Below is a small trained network, with its code and all its weights. Each question gives an input and a class and asks what happens when units are switched off, that is, made to give their printed mean instead of their output.

import numpy as np


def w(rows, s, z=0):
    codes = np.array(rows[::2]) - 128.0
    scale = np.full(codes.shape[1], s)
    scale[-1] = z or s
    return codes * scale


def norm(h):
    return h / np.sqrt((h * h).mean(-1, keepdims=True) + 1e-5)


def f(y):
    return np.maximum(y, 0)


def log_softmax(a):
    a = a - a.max(-1, keepdims=True)
    return a - np.log(np.exp(a).sum(-1, keepdims=True))


def net(x, mask):
    res = np.array(x, float).reshape(1, 6) / 4 @ E
    u = 0
    for l in range(3):
        y = f(norm(res) @ A[l][:, :-1].T + A[l][:, -1])
        res = res + np.where(mask[u : u + 13], y, B[l][:, -1]) @ B[l][:, :-1]
        u += 13
    return log_softmax(norm(res)[-1] @ U[:, :-1].T + U[:, -1])


A, B = {}, {}
E = w([
[76,35,53,193],'x0',
[94,54,177,24],'x1',
[132,127,128,129],'x2',
[103,96,254,196],'x3',
[128,129,127,128],'x4',
[128,128,128,128],'x5',
],0.0096)
A[0] = w([
[127,88,79,130,106],'L0N1',
[145,236,153,56,207],'L0N2',
[120,142,118,135,108],'L0N3',
[115,78,147,66,160],'L0N4',
[160,119,137,149,164],'L0N5',
[123,125,123,120,95],'L0N6',
[129,125,136,123,62],'L0N7',
[124,100,90,132,144],'L0N8',
[142,178,191,117,121],'L0N9',
[125,157,252,165,90],'L0N10',
[107,55,155,37,174],'L0N11',
[109,69,207,211,1],'L0N12',
[98,109,96,107,43],'L0N13',
],0.027,0.0056)
B[0] = w([
[120,132,58,119,166],'L0N1',
[83,136,224,184,253],'L0N2',
[106,131,129,126,137],'L0N3',
[108,84,147,54,192],'L0N4',
[101,122,133,114,151],'L0N5',
[120,120,122,127,131],'L0N6',
[144,133,132,127,129],'L0N7',
[106,129,81,113,163],'L0N8',
[144,147,60,92,190],'L0N9',
[188,152,39,83,213],'L0N10',
[98,68,159,16,222],'L0N11',
[79,143,253,184,202],'L0N12',
[71,111,69,146,148],'L0N13',
],0.044,0.018)
A[1] = w([
[149,103,100,163,11],'L1N1',
[120,125,149,255,38],'L1N2',
[205,77,115,75,22],'L1N3',
[157,34,182,158,67],'L1N4',
[130,147,57,211,2],'L1N5',
[208,167,82,152,18],'L1N6',
[147,122,168,101,131],'L1N7',
[151,132,140,202,41],'L1N8',
[138,100,95,120,177],'L1N9',
[87,103,207,170,111],'L1N10',
[145,124,121,115,110],'L1N11',
[149,193,158,185,163],'L1N12',
[180,93,149,47,42],'L1N13',
],0.031,0.0035)
B[1] = w([
[126,172,134,151,131],'L1N1',
[117,58,1,173,205],'L1N2',
[126,190,79,175,160],'L1N3',
[116,136,189,88,167],'L1N4',
[191,236,178,155,157],'L1N5',
[149,31,176,14,156],'L1N6',
[111,178,153,148,171],'L1N7',
[127,111,57,189,158],'L1N8',
[129,143,108,104,151],'L1N9',
[92,86,181,177,253],'L1N10',
[121,131,112,131,137],'L1N11',
[201,77,44,163,203],'L1N12',
[158,193,90,244,196],'L1N13',
],0.051,0.019)
A[2] = w([
[133,116,121,181,53],'L2N1',
[152,177,114,135,45],'L2N2',
[97,132,210,118,116],'L2N3',
[112,98,221,114,111],'L2N4',
[145,176,115,132,73],'L2N5',
[128,128,128,126,108],'L2N6',
[137,165,250,158,105],'L2N7',
[130,114,124,129,88],'L2N8',
[143,122,171,59,106],'L2N9',
[174,228,155,44,53],'L2N10',
[109,100,243,117,115],'L2N11',
[228,52,157,60,2],'L2N12',
[178,101,46,127,115],'L2N13',
],0.025,0.0062)
B[2] = w([
[119,83,73,142,199],'L2N1',
[154,191,140,121,173],'L2N2',
[156,132,222,138,225],'L2N3',
[130,184,208,132,230],'L2N4',
[164,181,141,118,173],'L2N5',
[109,135,131,137,128],'L2N6',
[58,78,136,39,231],'L2N7',
[144,130,133,141,136],'L2N8',
[176,97,88,190,191],'L2N9',
[152,176,39,211,243],'L2N10',
[125,193,231,145,252],'L2N11',
[253,42,184,50,192],'L2N12',
[85,126,225,82,254],'L2N13',
],0.046,0.0093)
U = w([
[123,44,96,232,151],'0',
[171,237,83,154,182],'1',
[87,151,254,120,212],'2',
[63,115,74,17,1],'3',
[241,73,137,57,88],'4',
],0.021,0.0022)

Each question gives the input, the list of numbers given to net, and the class t.
The units are the neurons (one row each of A and B). Each row of codes is followed by its name. A weight is (code - 128) times the scale printed after its matrix; where a second scale follows, it is the last column's (A, B and U).
mask holds one flag per neuron, layer by layer. A switched-off neuron (its flag False) gives its mean, the last column of its row in B, instead of its output. The means were averaged over made-up inputs and are rounded, as every weight is.
A unit's drop is (log p(t) with every unit on - log p(t) with that unit switched off) / (log p(t) with every unit on - log p(t) with every unit switched off).
The circuit of an input: a set's keep is (log p(t) with only the set's units on - log p(t) with every unit switched off) / (log p(t) with every unit on - log p(t) with every unit switched off). Starting from the 12 units with the biggest drops (on a tie, the unit counted first), units are removed one at a time, each time the one whose removal leaves the highest keep (on an exact tie, the one counted first), for as long as the keep stays at least 0.8.
circuit, biggest first: the units of the circuit, biggest drop first
top k neurons: the k neurons with the biggest drops, biggest first
k most important neurons of layer l: the k neurons of layer l with the biggest drops, biggest first
drop when u is switched off: that unit's drop, to one decimal
input [1,0,2,2,2,-4], class 0: top 3 neurons	L0N12, L0N11, L0N4
input [-5,-4,-2,0,-8,6], class 0: top 2 neurons	L0N11, L0N2
input [3,-2,1,-5,8,6], class 1: top neuron	L0N11
input [-2,-3,-4,6,-7,-2], class 4: top 3 neurons	L0N10, L0N11, L1N6
input [-8,-2,-7,1,-3,8], class 4: 4 most important neurons of layer 0	L0N11, L0N10, L0N9, L0N12
input [-4,-1,5,8,-7,8], class 4: top 2 neurons	L0N10, L0N11
input [-3,-1,-1,4,-6,6], class 4: top 3 neurons	L0N10, L0N11, L1N6
input [6,-3,4,0,-3,0], class 1: top 2 neurons	L0N11, L0N2
input [2,5,-4,-1,3,-2], class 3: 2 most important neurons of layer 0	L0N2, L0N12
input [1,-7,2,-8,7,-8], class 1: top 4 neurons	L0N12, L1N5, L0N2, L0N11
input [3,-8,8,-8,0,5], class 1: top 2 neurons	L1N5, L0N2
input [-2,-7,-7,1,7,4], class 4: 3 most important neurons of layer 0	L0N11, L0N4, L0N12
input [2,-7,6,-6,-3,2], class 1: top 3 neurons	L0N2, L0N12, L1N5
input [-7,-2,1,3,0,-5], class 4: circuit, biggest first	L0N10
input [2,7,3,-2,4,-2], class 3: top 2 neurons	L0N2, L0N12
input [-7,-6,-7,6,0,7], class 4: top 3 neurons	L0N10, L0N11, L1N6
input [-2,-7,3,8,3,-6], class 4: 3 most important neurons of layer 0	L0N10, L0N11, L0N2
input [1,8,-2,-2,5,-5], class 3: 3 most important neurons of layer 1	L1N10, L1N3, L1N13
input [-6,-1,-5,-7,0,-8], class 0: 2 most important neurons of layer 0	L0N11, L0N4
input [-6,2,-3,8,3,-1], class 1: circuit, biggest first	L0N10
input [-4,-4,6,-3,-8,3], class 0: drop when L0N11 is switched off	4.2
input [-7,5,8,4,1,-2], class 1: drop when L0N10 is switched off	0.9
input [3,-7,3,-4,8,-7], class 1: drop when L1N5 is switched off	0.6
input [0,2,-2,4,-2,6], class 1: 2 most important neurons of layer 0	L0N10, L0N2
